Below is a small trained network, with its code and all its weights. Each question gives an input and a target symbol and asks what happens when units are switched off, that is, made to give their printed mean instead of their output.

import numpy as np


def w(rows, s, z=0):
    codes = np.array(rows[::2]) - 128.0
    scale = np.full(codes.shape[1], s)
    scale[-1] = z or s
    return codes * scale


def norm(h):
    return h / np.sqrt((h * h).mean(-1, keepdims=True) + 1e-5)


def f(y):
    return y / 2 * (1 + np.tanh(0.7978845608 * (y + 0.044715 * y**3)))


def softmax(a):
    e = np.exp(a - a.max(-1, keepdims=True))
    return e / e.sum(-1, keepdims=True)


def log_softmax(a):
    a = a - a.max(-1, keepdims=True)
    return a - np.log(np.exp(a).sum(-1, keepdims=True))


def net(x, mask):
    ids = ['ΔΛΠΨαεζμτφ'.index(c) for c in x.split()]
    T = len(ids)
    res = E[ids] + P[:T]
    q, k, v = (norm(res) @ M[0].T for M in (Q, K, V))
    z = softmax(np.where(np.tri(T) > 0, q @ k.T / 4**0.5, -1e9)) @ v
    res = res + np.where(mask[0], z, O[0][:, -1]) @ O[0][:, :-1]
    y = f(norm(res) @ A[0][:, :-1].T + A[0][:, -1])
    res = res + np.where(mask[1:9], y, B[0][:, -1]) @ B[0][:, :-1]
    return log_softmax(norm(res)[-1] @ U[:, :-1].T + U[:, -1])


Q, K, V, O, A, B = {}, {}, {}, {}, {}, {}
E = w([
[98,249,159,151,127],'Δ',
[147,154,77,163,162],'Λ',
[85,132,139,13,172],'Π',
[120,251,100,95,94],'Ψ',
[162,81,84,179,247],'α',
[107,193,135,49,105],'ε',
[214,229,109,55,80],'ζ',
[241,167,186,178,195],'μ',
[177,180,237,43,116],'τ',
[76,50,254,109,174],'φ',
],0.0087)
P = w([
[81,255,159,176,197],'0',
[118,184,111,124,214],'1',
[85,207,144,158,156],'2',
[134,154,86,106,195],'3',
[91,173,133,159,135],'4',
[144,130,71,106,173],'5',
[95,147,129,154,118],'6',
[149,105,59,107,157],'7',
[104,125,126,147,98],'8',
[158,83,47,105,140],'9',
[112,96,119,145,83],'10',
[167,72,34,96,116],'11',
],0.0097)
Q[0] = w([
[151,114,113,83,206],'head 0',
[249,184,107,16,156],'head 0',
[122,76,158,192,114],'head 0',
[179,100,76,81,143],'head 0',
],0.016)
K[0] = w([
[121,73,211,119,91],'head 0',
[158,11,123,130,45],'head 0',
[94,174,150,166,201],'head 0',
[194,68,151,134,127],'head 0',
],0.012)
V[0] = w([
[168,247,28,226,207],'head 0',
[154,82,180,126,202],'head 0',
[21,71,30,112,151],'head 0',
[254,150,116,145,95],'head 0',
],0.0061)
O[0] = w([
[174,36,61,180,58,199],'head 0',
[152,150,250,246,208,146],'head 0',
[14,208,73,184,189,3],'head 0',
[254,171,138,142,108,134],'head 0',
],0.0062,0.0044)
A[0] = w([
[122,45,162,108,102,93],'neuron 0',
[173,87,136,127,205,83],'neuron 1',
[160,129,236,89,97,76],'neuron 2',
[87,189,254,100,113,31],'neuron 3',
[105,162,20,56,130,2],'neuron 4',
[105,156,58,116,60,155],'neuron 5',
[177,114,155,63,186,98],'neuron 6',
[155,233,131,96,91,46],'neuron 7',
],0.0094,0.0048)
B[0] = w([
[67,184,183,203,213,134],'neuron 0',
[81,184,52,56,117,158],'neuron 1',
[68,103,50,171,104,254],'neuron 2',
[84,4,160,152,141,208],'neuron 3',
[233,63,62,215,245,164],'neuron 4',
[39,102,193,120,84,201],'neuron 5',
[179,255,109,73,125,227],'neuron 6',
[147,127,63,56,139,198],'neuron 7',
],0.0074,0.0055)
U = w([
[105,116,223,190,184,135],'Δ',
[59,176,2,131,68,1],'Λ',
[48,220,152,157,98,160],'Π',
[50,72,44,81,151,61],'Ψ',
[108,132,99,220,107,139],'α',
[142,73,70,164,235,109],'ε',
[170,26,175,83,110,149],'ζ',
[203,137,171,192,144,170],'μ',
[166,236,108,29,111,127],'τ',
[38,168,202,87,229,159],'φ',
],0.011,0.0068)

Each question gives the input, a string of symbols that net reads in full, and the target symbol t.
The units are the heads (4 rows each of Q, K, V and O) and the neurons (one row each of A and B). Each row of codes is followed by its name. A weight is (code - 128) times the scale printed after its matrix; where a second scale follows, it is the last column's (O, A, B and U).
mask holds one flag per unit, heads first, then neurons. A switched-off unit (its flag False) gives its mean, the last column of its rows in O or B, instead of its output. The means were averaged over made-up inputs and are rounded, as every weight is.
A unit's drop is (log p(t) with every unit on - log p(t) with that unit switched off) / (log p(t) with every unit on - log p(t) with every unit switched off).
The circuit of an input: a set's keep is (log p(t) with only the set's units on - log p(t) with every unit switched off) / (log p(t) with every unit on - log p(t) with every unit switched off). Starting from all 9 units, units are removed one at a time, each time the one whose removal leaves the highest keep (on an exact tie, the one counted first), for as long as the keep stays at least 0.8.
circuit, biggest first: the units of the circuit, biggest drop first
most important unit: the unit with the biggest drop
k most important neurons: the k neurons with the biggest drops, biggest first
drop when u is switched off: that unit's drop, to one decimal
input τ Δ Δ μ Π τ Δ Λ ε Π, target ε: circuit, biggest first : [neuron 4; head 0]
input τ Π Ψ ε Λ Ψ, target ε: circuit, biggest first : [neuron 4]
input φ τ φ τ φ τ ε Π τ ε, target τ: 2 most important neurons : [neuron 6; neuron 3]
input ζ ε τ ε τ, target Ψ: circuit, biggest first : [neuron 2; neuron 3]
input Π Ψ ζ Δ, target ζ: circuit, biggest first : [head 0; neuron 6; neuron 2]
input Λ ε τ, target ζ: 2 most important neurons : [neuron 3; neuron 1]
input Ψ τ μ Π ε Δ, target ε: circuit, biggest first : [head 0; neuron 4]
input ε τ Δ τ τ Ψ τ μ, target τ: circuit, biggest first : [neuron 1; neuron 4]
input Λ Π τ ε Ψ ε ε, target Ψ: circuit, biggest first : [neuron 4; neuron 5; head 0]
input α Δ τ Δ ε τ Ψ τ Λ τ τ Π, target τ: circuit, biggest first : [head 0; neuron 6]
input Δ ε ε Δ Ψ Λ τ ε Π, target φ: 2 most important neurons : [neuron 2; neuron 7]
input τ τ ε Π, target τ: 2 most important neurons : [neuron 6; neuron 3]
input μ ε Π ε τ ε Λ τ τ τ φ, target Δ: 2 most important neurons : [neuron 0; neuron 2]
input Δ τ τ Λ ε ε ε φ τ τ μ ε, target τ: circuit, biggest first : [head 0]
input τ τ φ φ τ, target Δ: circuit, biggest first : [head 0; neuron 3]
input φ Δ Ψ α Λ ε Π ζ ε, target ζ: 2 most important neurons : [neuron 6; neuron 2]
input τ Λ Δ τ τ τ ζ μ, target τ: 2 most important neurons : [neuron 1; neuron 3]
input Δ Δ Δ τ Π Λ τ ε Π Δ, target ε: circuit, biggest first : [neuron 4; head 0]
input ε τ τ, target ζ: drop when neuron 5 is switched off : 0.1
input ε τ μ ζ Δ ζ Π Λ ε, target ζ: drop when neuron 5 is switched off : 0.3
input Λ ε ε τ Δ τ τ τ τ ζ τ α, target τ: drop when head 0 is switched off : 0.5
input τ Ψ ε τ τ τ Λ α, target τ: most important unit : neuron 1
